Rows, each with its class:
[  2   5   0   8  -2  -2   7   4  -4   2  -5 -14 -23  -3   5   0   5   1
  -5   6  17 -10  -3   8  18 -13  -3   3   2  -4 -23   7  -5  -2   8   0
  -2  -4  -8   7  -5   5   3   2] : Q48
[-2 -2  1  4 -4 -4 -8 20  2 -5  2 -1  2 -2  3  2 -8  5 -2 -5  1 -8  2  4
  6 -5  6 -1  2  0 -8  0 -3 10  1  6 -2 -7  4  1 -8  8  2 -2] : Q48
[  4   0   1   4  -2   5   8  35   6  -9   2  -5  -6  -7  14   1  -7   7
   6  -1   2  -1   1  17  14 -22   2   2   4  -1 -13  -8   9   7   4  -1
  -4   1 -11  15 -10   4   1  -3] : Q392
[  1   0   5   6   2   1   4  27  -4  -6   5  -5 -12  -2  14  -2   9   1
   5   0   1 -13  -1  17   9 -12   0  -7   5  -1 -19   3   0   4   2   5
  -1  -3  -6  17  -7  28   4  -3] : Q48
[ -2  -3   1   1   8   9   5   6   7   1  -9  22  -4  -2   5  -1 -19  11
  14  -3  10  36   3  -1  -3   1  -7   5  -3  -4   2  -8   6  -6  -1  -8
   4  16 -11  -5   1 -14   0  -7] : Q48
[  5  -3   2   0   6  11  16  22   0 -16   1  13 -12   6  12  -1 -11   1
   6 -15   7  -5   2  10  -1  -3   1 -13   6   1 -12 -41  12 -12  -1  -3
   1   6 -11   2  -3   1  -4  -5] : Q701
[ -1   9  -1   0  -2   5 -10  15   5  -3   0  23   2   2  -5   8 -10  -5
 -16  -3  -1   8  -5   6   1  -3   2  -2  -2  -3  11  -6  12   4   9   1
  -3   3   6   6   2  -7   5  -2] : Q436
[ -1  -7  -6   1  -4   0   3   3   3  -2   1 -16  -1  -1   1  -8 -13   4
   3   1   5  -5  -6  10  17 -14  -2  12   0   5 -12   8   1  -2   1  -5
  -7  -1 -10  -2  -2   5  -4   4] : Q541
[  3  -2   4   9   5   1   7  20   0  -6   6   0 -11   5   0  -2  -4   2
   1 -11  -1 -24   2   6  17 -16  -2   2   2   0 -11   3  30 -19   4  -9
  -4 -10  -2  -4  -9  -4  -6  -6] : Q852
[  5   0   2   6  -3   9   9  15   4  -8  -2   8   0   4   8  -2 -13   0
   3  -6   3   4  -3  21   3  -9  -3  -3  -1   5  -7   1   0 -40   0  -6
   0   6 -11   4  -2  -2   5  -3] : Q701
[  2  -1  -1   3   1   3   8   9   4  -9   1   0  -3   2  11  -3 -18  10
   3  -5  15   2   0   7   4  -4  -3  -2   3   0  -7   8  -2  -6   4  -5
  -2   3 -14  -3  -8  -1   0  -2] : Q48
[  3  -2   1   4   2   5   5  17   5 -10   5  11  -1   3   9   6 -10   3
   1  -9   6  -7   6   6   2  -2   5 -11   5  -2  -6  -3   9  -1   8  -2
   1   1  -8   1  -4   3  -1  -4] : Q701
[ -1   5  -4  -7  -6   9  -4   6   3  -4  -8   8  13  -4   7   0 -14  -1
   3   2   2  17  -6  11 -10   3   1  -2  -2  -1  -3  -4 -17  22  -3   7
   7  18  -6  12   0   5   6   1] : Q929
[  0  -6  -1   6   0  -1  12  16  -1  -2   1   3  -5   3   3  -2  -7   2
   3  -5   7 -10  -4   6   8  -6   0  -3   2   6 -14   6  10  -3   1   0
  -3  -6  -3   0  -4   5   0   3] : Q541
[  1   6  -2   0  -8   0 -10   7   8  -4   0   9   8  -4  -3   5 -17   3
  -7   0   2   8   0  -7   2  -2   5   1  -2  -6   9  -7   0  13   8   1
  -1   0  -1   1   2  -2   4  -1] : Q436
[  6   3  -7   6   6   4  14   8  -6 -12   5  10 -31   6   4  -1   5  -4
 -20  -3  24 -28 -10  10  11   2   0 -20  -7  -8 -16   1   1 -11  10   0
  -6 -10 -16   6  -1   7   3   4] : Q48
[  3   5  -5   2  -4   7  -2  19   3  -4  -4  21   2   1   9   1 -19  -1
  -5  -3  10   9  -3  10   0   1   2 -10   0  -5  -7  -2  -6   8   9   3
   4  10 -10   9  -1   1   3   2] : Q280
[ -1   5   1   7  -2  -1   0  13  -4   1  -2   2 -11  -2   1   1  -9   5
   0   0   7 -47   3   2  10  -8  -6   4  -5   0 -12  -1   8   0   6  -2
   0   0  -3  -1  -3  -3   1  -1] : Q852
[ -1   4   2   5   4   6   6  22   1  -1  -1  19 -10   3   8  -1 -12   4
  -1 -10  10   2   2   7   3  -2  -4 -11   0  -3  -8  -8   9  -3   4   3
   0   1  -9   3  -3  -4   1  -4] : Q701
[ -1  -5   5  15  -4  -2  -6   7   2   9  -7   1   4   0   0  -6 -18   8
   8   2  10  15  -2   0  -2   4  -4  10   2   0 -14   8  -3   2  -1   2
   1   8   4  -5  -7   0   1  -4] : Q929
[  1   3  -1   3   5   6   9  30  -5 -15   1  18 -17   3  14   9   4  -2
  -4  -8  10  -6   4  14   1  -3   0 -16   3  -6  -8 -12   5  -1   3   6
  -1   1  -9  12  -3   1   1  -5] : Q48
